Each row is shifted at random along 7 fixed directions that mean nothing.
Known rows, with every way that one mark hangs from another
(K167 (K498 K976) K819 (K927 (K381 K6 K619))): -91 -32 346 -171 319 -22 -93 219 -124 -329 19 -97 -182 43 -20 -31 81 27 3 283 -151 175 87 -64 326 -162 92 75 275 -73 -147 49 115 151 -112 -40 117 -24 -68 96 -125 -157 -193 -88 -127 -346 -191 26 24
(K143 (K247 (K381 K6) (K737 K819)) K976): 443 503 -309 380 -233 13 337 385 73 224 -385 154 -87 -29 -144 318 -104 174 -64 -255 -119 88 -267 -132 -53 352 154 10 -190 -83 -14 -37 45 -215 -117 108 -51 -477 -32 198 -188 -158 -105 83 74 104 432 213 -303
(K167 K6 K498 (K927 (K381 (K96 K247) K619))): -81 -19 -153 -56 -59 -6 -98 -176 137 -68 234 -276 154 -107 299 -203 -139 106 -28 210 -183 285 671 88 -251 -325 345 10 -79 66 -56 -112 2 -17 198 159 -89 625 -130 -240 52 -351 109 -526 131 -68 -206 -222 152
(K976 (K167 (K6 K381) (K498 K143 K819) K927)): 284 345 34 174 190 4 3 -320 -72 -193 203 -337 51 -73 386 13 -23 140 -135 268 74 382 365 153 -77 -210 500 -84 -98 -161 -275 -128 -28 -85 160 346 61 392 -329 -189 194 -409 52 -91 268 -270 228 -205 -214
(K976 K143 (K927 K498)): -302 204 8 -211 113 -48 -73 -256 -231 -124 92 153 -40 17 107 -28 64 1 7 310 261 -46 -97 -76 329 -232 40 205 122 -395 -88 3 -63 63 -138 39 50 217 -32 212 83 329 -288 370 -10 -121 157 -99 -113
(K927 (K6 (K381 K619)) (K498 K143 K819 K976)): 201 14 184 -176 157 -52 -74 406 -518 -118 -554 113 -312 167 59 -202 234 523 -295 273 -24 280 109 3 475 142 108 38 88 249 -347 13 -44 445 -88 -136 89 -175 112 276 -21 -338 -161 220 -419 -681 336 506 -254
(K96 K6 (K247 (K381 (K143 K737) (K167 K819) K619))): 61 142 -121 177 -345 -87 194 150 -149 50 -376 -65 -246 -34 -320 -28 -93 38 -23 -224 -69 48 -93 -76 216 58 -10 38 62 -205 180 -38 67 -199 -195 36 277 -105 386 427 122 123 18 39 -306 93 107 234 -344
(K819 (K167 (K6 (K381 K96)) K927)): -38 63 -307 98 -139 -112 -108 -237 32 -113 111 -104 66 -170 129 -188 -265 4 -118 108 -205 267 342 -26 -9 -309 161 124 -143 -206 -57 -172 -111 152 30 96 34 352 234 -132 226 -484 -39 -340 20 -203 -231 51 -26
(K976 (K143 K247) (K167 K6) (K927 K381)): -131 72 -133 128 197 108 134 -514 98 -27 237 161 -66 73 313 -176 -277 272 109 91 -3 -94 94 -8 -81 -83 175 -98 -30 161 -160 -80 -184 99 -80 -62 -241 100 -346 -194 -159 -144 -13 -74 35 94 -26 12 466
(K167 (K498 (K143 K737) K976) K819 (K927 (K6 K381))): -49 -115 91 -322 577 29 134 183 -148 -232 36 85 -203 129 96 13 33 1 31 223 -218 -26 -407 -115 513 -253 -12 115 185 9 -196 174 99 255 -72 -78 65 -125 -44 -51 -181 42 -331 17 -32 -193 -204 128 129
(K247 (K737 K96 K143)): 99 70 -68 97 -78 58 156 -9 -62 315 8 83 134 -172 -209 228 50 -125 10 -209 66 -40 -32 -54 -146 113 -154 64 -157 -303 52 -101 -26 -55 133 79 24 -216 -70 74 101 14 166 219 256 183 252 -31 -241
(K927 (K6 (K381 K96 (K143 (K247 K737)) K619)) K498): -61 -4 111 -304 -155 -55 -320 240 -177 -36 -302 199 -73 76 81 -189 142 182 -149 154 124 262 349 37 227 -59 0 82 75 185 -5 -102 18 173 35 -166 96 184 182 268 2 -68 34 -50 -195 -136 185 249 -386
(K498 (K976 (K143 K737) K167)): -389 264 -75 346 103 -361 -190 -33 15 -171 -38 -302 -23 211 -122 42 -117 -64 -195 566 133 377 206 -91 3 140 -85 44 55 248 -108 -238 -58 -185 156 217 -133 -112 -172 253 -97 -83 -216 203 -28 -308 192 186 235
(K737 K143 (K247 (K381 K619)) (K819 (K167 K6 K927))): 63 -94 305 286 -295 205 36 -87 -182 85 17 -15 23 -179 -178 35 -361 124 14 -396 -11 -5 240 36 -85 92 -8 -68 -163 -706 -76 -209 -30 192 105 173 -75 -49 -166 -59 284 -509 313 212 278 -39 -47 101 -104
(K819 (K167 K6 K498 (K927 (K381 K143)) K976)): 230 -161 132 28 0 298 -5 -275 231 -243 194 -18 46 -140 219 -148 -66 126 153 5 -90 -166 92 78 -158 50 88 -186 159 -102 -176 140 -227 285 -185 -216 -70 -64 -235 -290 121 -345 4 -227 91 -239 -354 -97 185
(K498 (K143 (K247 K381)) (K819 K167) K976): -22 4 125 316 220 -24 -31 257 -53 77 -97 -322 -11 160 95 80 89 -85 -186 -37 214 35 -533 276 116 335 -201 -123 112 239 3 -12 -154 -77 166 112 -189 -241 -194 -229 261 -117 142 318 113 -15 -9 109 248
(K737 K96 (K143 (K976 (K927 K167 (K498 K819))))): -308 144 110 357 120 -204 -1 45 -213 88 -81 -113 -88 141 -280 95 -161 95 -209 59 -104 243 315 -76 -205 275 -162 -19 -115 -179 -207 -283 30 22 64 259 -145 -272 -303 222 -20 -291 -89 228 25 -344 239 276 179
(K167 (K6 (K381 (K143 K737))) K498 K927 K976): 219 6 -110 53 253 79 200 -203 181 -322 175 -125 5 14 228 -116 -132 128 14 263 -261 110 216 -55 12 -203 230 -71 102 40 -230 50 -11 131 -45 -5 -70 20 -209 -180 -157 -338 -138 -400 81 -204 -292 -35 173
(K498 (K143 K737) K976): 415 -24 46 306 108 132 52 107 21 97 -16 -76 59 -15 -57 45 88 57 -39 -61 385 -206 -206 190 -171 293 -165 -254 44 432 -41 -18 -64 10 137 -45 -228 -417 -305 -295 73 -81 170 158 167 120 92 57 102
(K927 K6 (K498 (K143 K737 K976) K819)): 101 -270 225 -247 112 212 4 146 -406 70 -141 453 45 53 264 -215 39 62 -112 -190 390 -413 171 208 90 19 -49 -294 -11 289 -121 11 -9 438 185 -200 -162 95 -245 -320 349 -192 24 73 98 -166 59 128 -93
(K167 (K927 (K6 (K381 K143 K619)) (K498 K976))): -197 -233 -147 -273 -95 -92 -126 117 175 34 -39 21 107 36 42 -68 248 232 78 336 -363 103 129 -94 -144 91 58 123 -26 364 -10 189 -30 91 18 -8 -126 40 9 93 -324 280 -146 63 -199 -222 -43 -54 396
(K619 (K6 (K381 (K143 K247 (K976 (K927 K167 K498)))))): 203 5 -264 33 -272 -52 -111 -26 215 160 110 -31 159 -29 75 44 181 142 -85 64 -92 170 344 46 -492 127 199 -55 -262 389 -55 -70 -46 -132 286 80 -171 194 -78 -169 -162 58 120 98 64 -52 249 -149 100
(K247 (K381 K6 K143 (K167 K819 K927 K976)) K737): -182 105 69 -37 -441 7 -286 143 -147 -59 -237 -105 176 68 126 44 -187 -308 -197 353 378 217 436 -82 195 -259 54 -57 -3 12 370 -196 137 -140 99 107 103 498 24 76 513 -353 58 -84 81 -117 104 -72 -345
(K6 (K381 (K96 K247) K619)): 298 -224 -60 -458 -137 224 -302 33 -78 313 -4 71 129 -314 -92 -4 520 -119 84 -290 367 -303 -370 158 -94 -105 -143 200 -47 -329 144 225 26 111 171 -264 125 136 417 65 -74 541 256 272 -12 342 27 -377 -467
(K167 (K6 (K381 K143)) K498 K819 K976): 369 24 45 -373 337 74 47 -50 27 -111 179 -275 46 -49 289 221 313 85 24 243 -215 -71 -364 23 -16 -115 277 179 -39 -291 -295 317 36 37 113 -79 210 203 -178 -90 -165 96 -83 132 201 -313 97 -423 -221
(K96 (K247 (K381 K6 K143 K167 K619) K737)): 63 43 -183 249 -53 -124 514 273 164 97 -221 49 -155 16 -246 -98 -431 4 -27 -266 -381 242 29 -182 459 -130 23 85 -117 58 229 -189 115 -114 -386 47 197 -401 515 167 -197 -106 104 -398 -353 450 -130 411 -157
(K96 K6 (K381 K143)): 286 85 -382 150 -280 -99 506 -133 -67 168 -34 -101 19 -205 17 -171 -256 159 -45 -400 -147 -138 233 23 -57 -360 225 18 -339 -344 24 -144 3 -249 -57 265 37 248 475 -284 319 -60 94 -164 -35 320 79 -50 -434
(K247 (K381 (K167 K6 K498))): -86 -141 -24 241 -66 -52 151 -55 256 -12 81 176 -14 -17 -11 -47 -315 52 103 -297 -364 14 154 -74 -119 3 2 -76 -96 192 128 -82 -17 -112 -223 85 -138 -128 145 -222 108 -3 105 -275 -9 278 -318 77 347
(K619 (K6 (K381 (K96 K247) K143 (K167 (K927 K498))))): -5 -168 -91 -373 -68 16 -123 -19 -24 66 89 189 -69 -69 -170 -39 255 -110 69 -127 -1 -8 -160 -70 173 -147 -97 190 53 -42 94 175 60 137 -15 -171 131 86 470 112 -252 422 8 99 -251 163 -91 -24 -111
(K976 (K167 K6) K927): -216 -26 -8 -54 7 109 -178 -461 18 -131 273 297 -46 -102 98 -21 99 -77 287 4 -50 -269 -39 -22 -79 -21 -106 72 230 -127 75 179 -64 121 -193 -67 -94 -11 -117 95 -88 321 -95 160 -45 -57 -153 -96 404
(K381 K96 (K143 K247 K737 (K976 (K167 K6 K819)))): -374 131 -248 138 -34 -300 -301 270 259 127 46 -255 54 294 -139 188 -8 -208 -64 219 -61 188 -362 -1 -152 248 -293 152 -42 548 203 11 126 -354 245 3 -146 -149 -167 191 -455 159 -3 -3 -63 95 89 140 296
(K927 (K167 (K6 K381) K498 K819 K976)): 206 115 62 28 408 -145 201 -23 214 -265 28 -179 -130 84 19 204 150 208 77 205 -630 290 -192 -149 -120 189 240 81 9 103 -394 60 13 -155 -216 31 246 -326 -162 131 -355 18 -221 -122 -2 -310 101 -10 151
(K96 K6 (K247 K737) (K381 (K143 K976))): 323 97 -627 -59 -307 54 666 -19 70 437 -225 -173 115 -202 -16 79 -75 -49 91 -432 -124 -305 -272 -2 -70 -221 153 133 -368 -538 118 119 1 -319 -79 201 171 118 508 -13 -7 391 14 25 -62 470 256 -205 -491
(K96 K6 (K381 (K143 K976) K167)): -127 -51 -137 33 -399 -125 102 -26 70 131 -35 -132 77 -65 -91 -30 -106 -103 19 -216 100 -251 168 39 -187 -187 -23 -35 -165 -255 252 20 35 -310 -27 259 -46 353 348 -137 248 283 16 -41 -39 216 -32 -183 -116
(K737 (K143 K976) K247): 14 90 -19 304 157 -79 406 221 -60 262 -52 25 -107 39 -463 247 -21 228 57 -279 -395 43 -395 -192 -107 441 -240 110 -133 -243 -201 46 -64 93 -67 151 -12 -729 1 341 -428 174 -61 449 -123 -68 147 361 215
(K619 (K6 (K381 K96))): 544 17 54 3 -204 225 -326 -129 91 106 219 152 1 -368 -107 110 471 -27 108 -439 380 -120 -85 202 -416 76 -50 -81 115 -17 32 40 -27 -66 127 -179 -4 -23 120 -100 -30 348 419 160 169 407 96 -238 -375
(K167 K6 K498 K819 (K976 (K143 (K247 K381) K737))): -403 107 -23 -46 304 -164 -11 -33 -254 -341 12 -205 -106 302 187 13 -208 -213 -244 471 -25 114 70 -133 257 -140 2 11 168 -40 -178 -97 4 7 272 -40 4 354 -332 83 222 -381 -273 -85 231 -503 -121 86 157
(K143 (K247 K381 (K737 (K96 K6) K819))): 37 312 -291 254 -199 -115 272 165 30 272 -273 132 -115 -21 -328 292 29 37 58 -329 -336 158 -427 -193 -12 359 -87 186 -31 -195 96 -6 -32 -340 -74 71 22 -417 108 381 -88 185 -50 259 82 269 287 186 -95
(K381 (K167 K927 K976) K619): 499 -19 307 -14 -384 294 -190 64 -9 -117 -150 -29 -26 -166 -242 146 483 212 99 190 274 -211 40 -55 -163 406 120 -203 163 -35 121 250 23 86 -194 -204 132 -202 -227 203 -14 -23 43 106 -69 -368 194 -208 -149
(K6 (K381 K96 (K143 K247 (K737 K819)))): 316 15 -455 -31 46 -152 316 97 -209 251 -195 134 -2 53 -91 -208 -287 250 -239 -113 -252 202 -93 -139 272 -221 125 223 -511 155 -169 -163 58 202 177 -95 60 -120 484 -86 -189 -466 -56 -115 -253 73 182 311 -366
(K96 (K381 K6 (K143 K737) (K167 K819) K619)): 106 -297 313 -11 -257 83 -67 333 81 -61 -33 106 -243 -44 -374 68 56 -85 118 -320 70 -271 -183 3 226 -14 -264 -27 180 -1 350 115 135 -115 -339 -231 75 -291 248 76 -153 227 264 -139 -225 226 -200 104 -116
(K167 (K498 (K143 K247)) K819): -504 -178 323 62 457 -235 89 47 -265 -197 164 -34 -14 277 25 -258 -308 -346 -231 -13 25 100 173 54 241 -143 -244 -180 115 293 -35 -262 10 79 308 44 -37 123 -80 -248 450 -366 -3 -165 136 -49 -435 287 273
(K976 (K143 K247 K737) (K167 K6 K498 K927)): 9 137 -146 257 274 120 410 -377 -144 -278 92 214 -186 200 170 -223 -499 74 -89 93 51 -20 243 -147 298 -115 175 -270 19 68 -245 -204 -108 247 25 -72 -108 -60 -400 -153 74 -665 -192 -323 70 -183 -88 318 193
(K498 K819 (K976 (K143 K247 K737) (K167 (K927 K6)))): -328 -124 42 -64 354 2 -12 -73 -197 5 107 -5 93 174 198 -5 28 -284 -101 201 382 -240 -200 121 208 -41 -97 -84 53 109 -28 -15 -8 124 382 59 -196 123 -316 -200 75 17 -120 274 152 -58 18 -127 264
(K819 (K167 (K498 (K143 K247)) (K976 (K927 K6 K381)))): -357 114 -167 162 10 -243 -157 40 525 -47 326 -528 219 119 255 109 -50 -3 -54 493 -323 350 175 50 -320 33 145 29 -119 149 1 -56 -213 -385 141 264 -272 346 -273 -227 -23 24 -67 -89 333 -91 -41 -279 460
(K381 (K96 K6 K247) (K167 (K498 K143) (K976 K927))): -270 -308 90 -192 50 148 -42 -120 -104 14 19 -74 54 231 -37 -220 24 -321 41 -84 323 -406 -37 5 48 -71 -248 -301 98 41 267 139 10 118 72 -192 -35 307 113 -178 210 57 -8 -236 -165 242 -259 -170 225
(K6 (K381 K96 K143 K167)): -332 -285 256 -466 17 -54 -556 8 175 141 241 30 162 -71 -135 61 371 -386 152 -69 385 -131 -495 146 35 -180 -402 271 145 -88 327 236 70 -75 95 -113 88 190 419 79 -147 859 157 260 -42 485 -245 -347 -90

Rows
-455 -93 -21 -307 320 -172 85 160 176 62 293 249 -17 79 78 73 43 -107 224 10 -334 -52 -372 17 409 -299 -69 389 91 -27 130 170 90 -121 -211 42 -93 -2 140 11 -466 696 -175 91 -80 358 -167 -143 293
(K976 (K927 (K381 K6 (K143 K247 K737)) (K498 K819)))
-289 167 262 212 -72 -210 -394 64 -33 -164 -59 -126 67 152 -53 74 55 -107 -107 279 299 255 320 150 -247 297 -124 -127 176 282 -62 -115 -14 -201 163 149 -152 15 -423 186 119 11 -12 151 214 -300 135 100 142
(K927 (K498 (K143 (K737 K819) (K976 (K167 K6)))))
137 -178 79 201 -179 180 -235 -272 278 -145 165 115 -12 -256 -46 -59 73 19 199 -230 -73 -97 -94 107 -338 193 -149 -121 236 7 1 102 -247 169 -172 -196 -51 -227 -52 -57 65 -42 187 -118 31 -32 -409 26 285
(K819 (K167 (K6 K381) K927))
-367 15 502 -39 -341 -65 -770 393 132 0 -82 -276 -118 191 -423 113 330 -329 -11 85 639 87 -282 119 -20 319 -497 -66 469 232 476 201 111 -153 -66 -188 159 -19 122 556 -269 483 210 66 -432 161 -8 38 -80
(K381 K6 (K96 K247) (K143 K976) K167)
312 267 -54 550 -256 -3 245 -67 188 102 -188 -105 -76 -181 -333 112 130 -24 143 -447 42 72 -121 101 -398 402 -84 -241 204 57 91 -85 -135 -394 -110 53 195 -431 42 359 17 234 292 -51 -34 445 170 130 -210
(K96 K6 (K247 K737))
228 447 -478 111 -287 150 29 104 -2 226 -369 73 72 28 152 254 38 65 -42 59 98 34 -137 -107 -201 261 161 -18 -191 -12 44 20 7 -142 50 71 -91 -54 -181 180 -45 -120 -184 139 114 -73 494 12 -182
(K143 (K247 (K381 K96) K737) (K976 (K167 (K927 K6))))
-17 27 -147 -131 166 -6 18 -80 48 120 117 145 185 -85 180 -11 -105 -24 55 -5 3 -220 70 15 -205 -206 111 75 -261 -52 -87 -53 131 46 -10 96 -115 109 -22 -273 -90 72 -209 -25 103 80 21 -211 61
(K143 (K976 (K927 (K167 K819) (K381 K96))))
-303 -239 141 -129 389 -165 315 -93 -27 -255 -62 268 35 229 -21 -236 -131 -73 44 61 -361 -14 295 -165 138 75 -63 -92 32 232 -230 -113 23 155 -222 -64 54 -302 48 -41 -2 -26 -363 -214 -134 -167 -232 196 342
(K927 (K167 K976) K498)
49 261 -106 361 -167 -123 -178 -253 72 -236 -4 -276 54 35 145 15 58 247 -78 449 -142 285 535 11 -488 249 204 -133 107 306 -159 -103 -111 -127 26 91 -123 135 -432 134 18 -338 -15 -142 81 -471 161 -15 298
(K167 K6 (K976 (K927 K498)))
78 83 -121 200 -531 105 -127 213 67 230 -197 -16 183 -197 -23 221 16 -66 -30 -49 148 83 219 26 -209 94 -42 29 -177 -79 272 -188 5 -310 103 180 -112 -18 -34 68 305 -9 344 161 273 138 227 -66 -255
(K247 (K381 K619) (K737 K143))
-731 -247 190 -328 293 -275 -92 36 -269 -279 -85 167 -97 320 112 -305 -223 -80 -174 403 -237 160 458 -210 270 -159 -88 8 69 308 -195 -208 16 292 122 -8 63 260 52 66 205 -229 -425 -99 -191 -517 -167 335 350
(K927 K6 (K167 (K498 (K976 K143)) K819))
55 271 278 287 119 -40 -197 -351 12 -351 158 -81 -163 -119 -38 125 98 12 141 79 -35 221 12 39 -186 164 70 -63 339 0 -131 -27 12 -120 -171 57 189 -192 -317 271 -40 -49 57 -16 75 -188 -11 66 66
(K976 (K167 K6 K819 K927))
364 -360 653 -208 -68 419 -334 90 255 74 132 166 5 -144 -133 224 610 127 379 -290 264 -459 -415 179 -526 502 -150 -290 310 262 35 463 -139 55 -141 -482 -10 -299 -311 -44 -227 521 317 218 39 139 -26 -427 152
(K927 (K381 K6 (K167 K498 K819 K976)))
27 174 183 222 -528 2 -592 113 191 -98 -98 -285 -50 -87 -74 88 86 96 -6 126 234 332 164 97 -140 103 6 20 179 136 347 -90 123 -361 -177 83 33 120 -19 215 114 7 346 -103 -66 106 47 -28 -173
(K247 (K381 K96 K143 (K167 K6 K927) K619))
109 -164 44 -163 -188 118 52 12 -143 62 -171 43 82 72 81 -16 -59 113 -42 49 -51 -143 -64 -112 35 65 81 -35 -208 47 24 111 2 106 -39 -102 56 44 69 -104 284 -136 -61 213 -104 -243 87 -79 -77
(K247 (K381 K143 (K167 K498 K819 K976)))
-125 155 -220 196 -133 -269 -93 -55 332 177 118 -412 189 24 -56 159 -114 -176 -44 77 -100 394 178 30 -286 -57 123 53 -250 244 257 -177 85 -416 140 237 147 350 118 10 -153 -20 257 -494 42 420 126 -181 26
(K381 (K96 (K247 K737)) (K167 K6))
-37 -196 25 -466 280 -7 195 81 -140 194 -49 84 27 77 40 -183 -207 89 -2 -54 -104 -93 -199 -63 331 -299 74 211 -297 -34 -117 109 119 309 -82 -162 198 83 413 -136 -207 -47 -176 -93 -318 64 -48 15 -191
(K927 (K381 (K96 K247) (K143 K976) (K167 K498 K819)))
